Here is a tiny trained network, its code and every weight. The questions are about switching its units off for an input and a target symbol, where a switched-off unit gives its printed mean instead of its output.

import numpy as np


def w(rows, s, z=0):
    codes = np.array(rows[::2]) - 128.0
    scale = np.full(codes.shape[1], s)
    scale[-1] = z or s
    return codes * scale


def f(y):
    return y / 2 * (1 + np.tanh(0.7978845608 * (y + 0.044715 * y**3)))


def softmax(a):
    e = np.exp(a - a.max(-1, keepdims=True))
    return e / e.sum(-1, keepdims=True)


def log_softmax(a):
    a = a - a.max(-1, keepdims=True)
    return a - np.log(np.exp(a).sum(-1, keepdims=True))


def net(x, mask):
    ids = ['γδεηθμξω'.index(c) for c in x.split()]
    T = len(ids)
    res = E[ids] + P[:T]
    r = res
    for j in range(2):
        rows = slice(4 * j, 4 * j + 4)
        q, k, v = (r @ M[0][rows].T for M in (Q, K, V))
        z = softmax(np.where(np.tri(T) > 0, q @ k.T / 4**0.5, -1e9)) @ v
        o = O[0][rows]
        res = res + np.where(mask[j], z, o[:, -1]) @ o[:, :-1]
    y = f(res @ A[0][:, :-1].T + A[0][:, -1])
    res = res + np.where(mask[2:14], y, B[0][:, -1]) @ B[0][:, :-1]
    return log_softmax(res[-1] @ U[:, :-1].T + U[:, -1])


Q, K, V, O, A, B = {}, {}, {}, {}, {}, {}
E = w([
[189,140,93],'γ',
[191,116,43],'δ',
[234,129,234],'ε',
[141,109,119],'η',
[187,68,225],'θ',
[109,32,154],'μ',
[100,193,220],'ξ',
[249,161,168],'ω',
],0.014)
P = w([
[29,181,124],'0',
[158,139,120],'1',
[166,133,116],'2',
[171,129,119],'3',
[200,120,118],'4',
[254,127,156],'5',
],0.0099)
Q[0] = w([
[111,204,176],'head 0',
[132,61,142],'head 0',
[133,113,185],'head 0',
[182,177,91],'head 0',
[25,157,59],'head 1',
[127,122,138],'head 1',
[252,92,187],'head 1',
[125,174,146],'head 1',
],0.024)
K[0] = w([
[151,216,190],'head 0',
[143,44,135],'head 0',
[178,98,202],'head 0',
[174,185,88],'head 0',
[231,46,45],'head 1',
[131,160,146],'head 1',
[20,249,172],'head 1',
[136,129,200],'head 1',
],0.016)
V[0] = w([
[134,219,168],'head 0',
[147,119,94],'head 0',
[71,131,144],'head 0',
[147,54,149],'head 0',
[209,173,119],'head 1',
[112,159,87],'head 1',
[143,118,225],'head 1',
[102,253,141],'head 1',
],0.016)
O[0] = w([
[105,102,92,155],'head 0',
[92,114,194,124],'head 0',
[187,136,130,57],'head 0',
[110,159,84,198],'head 0',
[132,30,106,123],'head 1',
[248,128,173,105],'head 1',
[71,136,75,239],'head 1',
[205,116,56,250],'head 1',
],0.013,0.011)
A[0] = w([
[153,189,111,96],'neuron 0',
[141,108,204,83],'neuron 1',
[127,129,126,122],'neuron 2',
[183,41,156,153],'neuron 3',
[124,93,187,106],'neuron 4',
[144,152,77,61],'neuron 5',
[71,78,77,4],'neuron 6',
[128,127,129,68],'neuron 7',
[125,125,126,117],'neuron 8',
[213,37,99,58],'neuron 9',
[93,207,61,146],'neuron 10',
[133,250,192,122],'neuron 11',
],0.011,0.012)
B[0] = w([
[92,76,86,147],'neuron 0',
[54,117,142,132],'neuron 1',
[128,128,129,127],'neuron 2',
[84,201,105,176],'neuron 3',
[86,115,170,126],'neuron 4',
[78,100,183,161],'neuron 5',
[202,156,152,156],'neuron 6',
[1,120,148,117],'neuron 7',
[129,129,132,126],'neuron 8',
[47,154,155,219],'neuron 9',
[122,71,188,248],'neuron 10',
[187,78,130,136],'neuron 11',
],0.0095,0.016)
U = w([
[182,210,100,155],'γ',
[163,204,154,163],'δ',
[199,46,65,177],'ε',
[255,170,95,235],'η',
[62,98,175,3],'θ',
[200,98,194,174],'μ',
[173,138,107,72],'ξ',
[133,188,23,50],'ω',
],0.008,0.0035)

Each question gives the input, a string of symbols that net reads in full, and the target symbol t.
The units are the heads (4 rows each of Q, K, V and O) and the neurons (one row each of A and B). Each row of codes is followed by its name. A weight is (code - 128) times the scale printed after its matrix; where a second scale follows, it is the last column's (O, A, B and U).
mask holds one flag per unit, heads first, then neurons. A switched-off unit (its flag False) gives its mean, the last column of its rows in O or B, instead of its output. The means were averaged over made-up inputs and are rounded, as every weight is.
A unit's drop is (log p(t) with every unit on - log p(t) with that unit switched off) / (log p(t) with every unit on - log p(t) with every unit switched off).
The circuit of an input: a set's keep is (log p(t) with only the set's units on - log p(t) with every unit switched off) / (log p(t) with every unit on - log p(t) with every unit switched off). Starting from the 12 units with the biggest drops (on a tie, the unit counted first), units are removed one at a time, each time the one whose removal leaves the highest keep (on an exact tie, the one counted first), for as long as the keep stays at least 0.8.
units of the circuit, in order: the units of the circuit, biggest drop first
most important unit: the unit with the biggest drop
top k neurons: the k neurons with the biggest drops, biggest first
heads that matter: for each layer, one digit per head in row order, 1 if its drop is at least 0.15 and else 0, layers parted by /
drop of u: that unit's drop, to one decimal
input θ δ ε θ ω μ, target θ: heads that matter => 11
input ω ε θ η μ, target ω: heads that matter => 01
input θ ε ε ε ξ, target ε: most important unit => neuron 9
input θ η δ ω θ ω, target θ: heads that matter => 11
input δ θ η, target δ: units of the circuit, in order => (head 1; neuron 3; head 0; neuron 10)
input θ ε δ γ, target θ: heads that matter => 01
input μ ω δ ω ε, target μ: top 3 neurons => (neuron 11; neuron 3; neuron 9)
input δ θ μ ε θ η, target δ: units of the circuit, in order => (head 1; neuron 3; neuron 9)
input ε ε η, target ε: heads that matter => 01
input θ ε δ, target θ: units of the circuit, in order => (head 1; neuron 10)
input θ γ γ ω ε θ, target θ: heads that matter => 11
input μ θ μ, target μ: heads that matter => 11
input ω θ θ γ θ η, target ω: units of the circuit, in order => (head 1; neuron 10; neuron 3; neuron 9)
input δ ω θ, target δ: units of the circuit, in order => (head 1; neuron 3; neuron 9)
input θ η θ γ, target θ: units of the circuit, in order => (head 1)
input η θ ε η, target η: heads that matter => 01
input μ θ ε γ, target μ: units of the circuit, in order => (head 1; neuron 11; neuron 10)
input μ θ θ, target μ: units of the circuit, in order => (head 1; neuron 11)
input μ θ θ θ ε η, target μ: top 2 neurons => (neuron 11; neuron 10)
input δ η δ, target δ: most important unit => head 1
input μ μ θ, target μ: top 2 neurons => (neuron 11; neuron 3)
input ω η ω ε θ ω, target ω: drop of head 1 => 0.8
input μ μ ε, target μ: drop of head 0 => -0.1
input δ θ δ θ θ ε, target δ: drop of head 1 => 1.6
